Here is a tiny trained network, its code and every weight. The questions are about switching its units off for an input and a class, where a switched-off unit gives its printed mean instead of its output.

import numpy as np


def w(rows, s, z=0):
    codes = np.array(rows[::2]) - 128.0
    scale = np.full(codes.shape[1], s)
    scale[-1] = z or s
    return codes * scale


def f(y):
    return np.maximum(y, 0)


def log_softmax(a):
    a = a - a.max(-1, keepdims=True)
    return a - np.log(np.exp(a).sum(-1, keepdims=True))


def net(x, mask):
    res = np.array(x, float).reshape(1, 7) / 4 @ E
    y = f(res @ A[0][:, :-1].T + A[0][:, -1])
    res = res + np.where(mask, y, B[0][:, -1]) @ B[0][:, :-1]
    return log_softmax(res[-1] @ U[:, :-1].T + U[:, -1])


A, B = {}, {}
E = w([
[145,10,174],'x0',
[128,127,128],'x1',
[215,182,220],'x2',
[129,127,127],'x3',
[128,130,127],'x4',
[128,128,129],'x5',
[48,129,236],'x6',
],0.011)
A[0] = w([
[136,139,39,150],'neuron 0',
[194,103,63,255],'neuron 1',
[38,148,146,244],'neuron 2',
[134,250,103,219],'neuron 3',
[134,41,166,139],'neuron 4',
[206,139,130,148],'neuron 5',
[114,85,17,205],'neuron 6',
[124,167,86,136],'neuron 7',
[175,179,216,140],'neuron 8',
[26,127,140,144],'neuron 9',
[33,72,180,184],'neuron 10',
[119,164,231,72],'neuron 11',
[122,177,86,222],'neuron 12',
[159,78,148,236],'neuron 13',
[104,183,111,240],'neuron 14',
[67,105,141,97],'neuron 15',
[91,126,134,108],'neuron 16',
[40,107,131,142],'neuron 17',
[104,54,166,108],'neuron 18',
[166,40,150,205],'neuron 19',
[72,183,233,121],'neuron 20',
],0.013,0.0048)
B[0] = w([
[80,119,195,203],'neuron 0',
[113,60,240,228],'neuron 1',
[134,216,61,207],'neuron 2',
[151,239,182,247],'neuron 3',
[200,65,86,201],'neuron 4',
[240,117,221,191],'neuron 5',
[3,93,145,232],'neuron 6',
[117,153,131,174],'neuron 7',
[69,66,233,230],'neuron 8',
[199,211,60,191],'neuron 9',
[153,140,66,220],'neuron 10',
[42,43,78,209],'neuron 11',
[90,186,179,198],'neuron 12',
[135,20,133,196],'neuron 13',
[76,250,165,198],'neuron 14',
[191,149,93,163],'neuron 15',
[208,179,164,147],'neuron 16',
[178,183,75,185],'neuron 17',
[188,126,50,187],'neuron 18',
[154,2,69,214],'neuron 19',
[47,139,101,230],'neuron 20',
],0.0066,0.013)
U = w([
[6,151,170,254],'0',
[48,27,100,182],'1',
[109,197,98,96],'2',
[203,116,69,94],'3',
[205,179,220,51],'4',
[211,77,186,77],'5',
],0.012,0.0025)

Each question gives the input, the list of numbers given to net, and the class t.
The units are the neurons (one row each of A and B). Each row of codes is followed by its name. A weight is (code - 128) times the scale printed after its matrix; where a second scale follows, it is the last column's (A, B and U).
mask holds one flag per neuron, in row order. A switched-off neuron (its flag False) gives its mean, the last column of its row in B, instead of its output. The means were averaged over made-up inputs and are rounded, as every weight is.
A unit's drop is (log p(t) with every unit on - log p(t) with that unit switched off) / (log p(t) with every unit on - log p(t) with every unit switched off).
The circuit of an input: a set's keep is (log p(t) with only the set's units on - log p(t) with every unit switched off) / (log p(t) with every unit on - log p(t) with every unit switched off). Starting from the 12 units with the biggest drops (on a tie, the unit counted first), units are removed one at a time, each time the one whose removal leaves the highest keep (on an exact tie, the one counted first), for as long as the keep stays at least 0.8.
units of the circuit, in order: the units of the circuit, biggest drop first
unit that matters most: the unit with the biggest drop
k most important neurons: the k neurons with the biggest drops, biggest first
drop when u is switched off: that unit's drop, to one decimal
input [2,-1,0,-7,3,-6,-7], class 1: units of the circuit, in order -> (neuron 6)
input [-3,-5,-2,4,-3,-4,1], class 2: units of the circuit, in order -> (neuron 8; neuron 1)
input [1,-3,1,-6,4,6,7], class 1: units of the circuit, in order -> (neuron 11; neuron 3)
input [0,-2,3,8,6,4,-8], class 4: units of the circuit, in order -> (neuron 11; neuron 5)
input [2,0,1,-2,-1,2,-7], class 5: 4 most important neurons -> (neuron 5; neuron 11; neuron 20; neuron 1)
input [0,7,1,5,-5,-8,-4], class 4: 3 most important neurons -> (neuron 11; neuron 20; neuron 19)
input [-7,6,1,-2,3,7,0], class 4: 4 most important neurons -> (neuron 6; neuron 3; neuron 11; neuron 20)
input [-8,4,0,-4,6,7,-8], class 0: 2 most important neurons -> (neuron 6; neuron 0)
input [0,5,2,5,6,-2,-5], class 4: 3 most important neurons -> (neuron 11; neuron 19; neuron 4)
input [-8,3,2,3,7,8,-8], class 4: 2 most important neurons -> (neuron 3; neuron 5)
input [5,-4,4,1,-8,1,1], class 1: 2 most important neurons -> (neuron 3; neuron 11)
input [-8,8,3,-7,-1,-7,-2], class 4: drop when neuron 6 is switched off -> 0.1
input [-8,-3,-4,4,6,-6,1], class 2: drop when neuron 2 is switched off -> 0.3
input [-5,-8,0,2,-3,6,7], class 2: unit that matters most -> neuron 9
input [-7,2,0,-7,5,4,-6], class 0: drop when neuron 6 is switched off -> 0.6
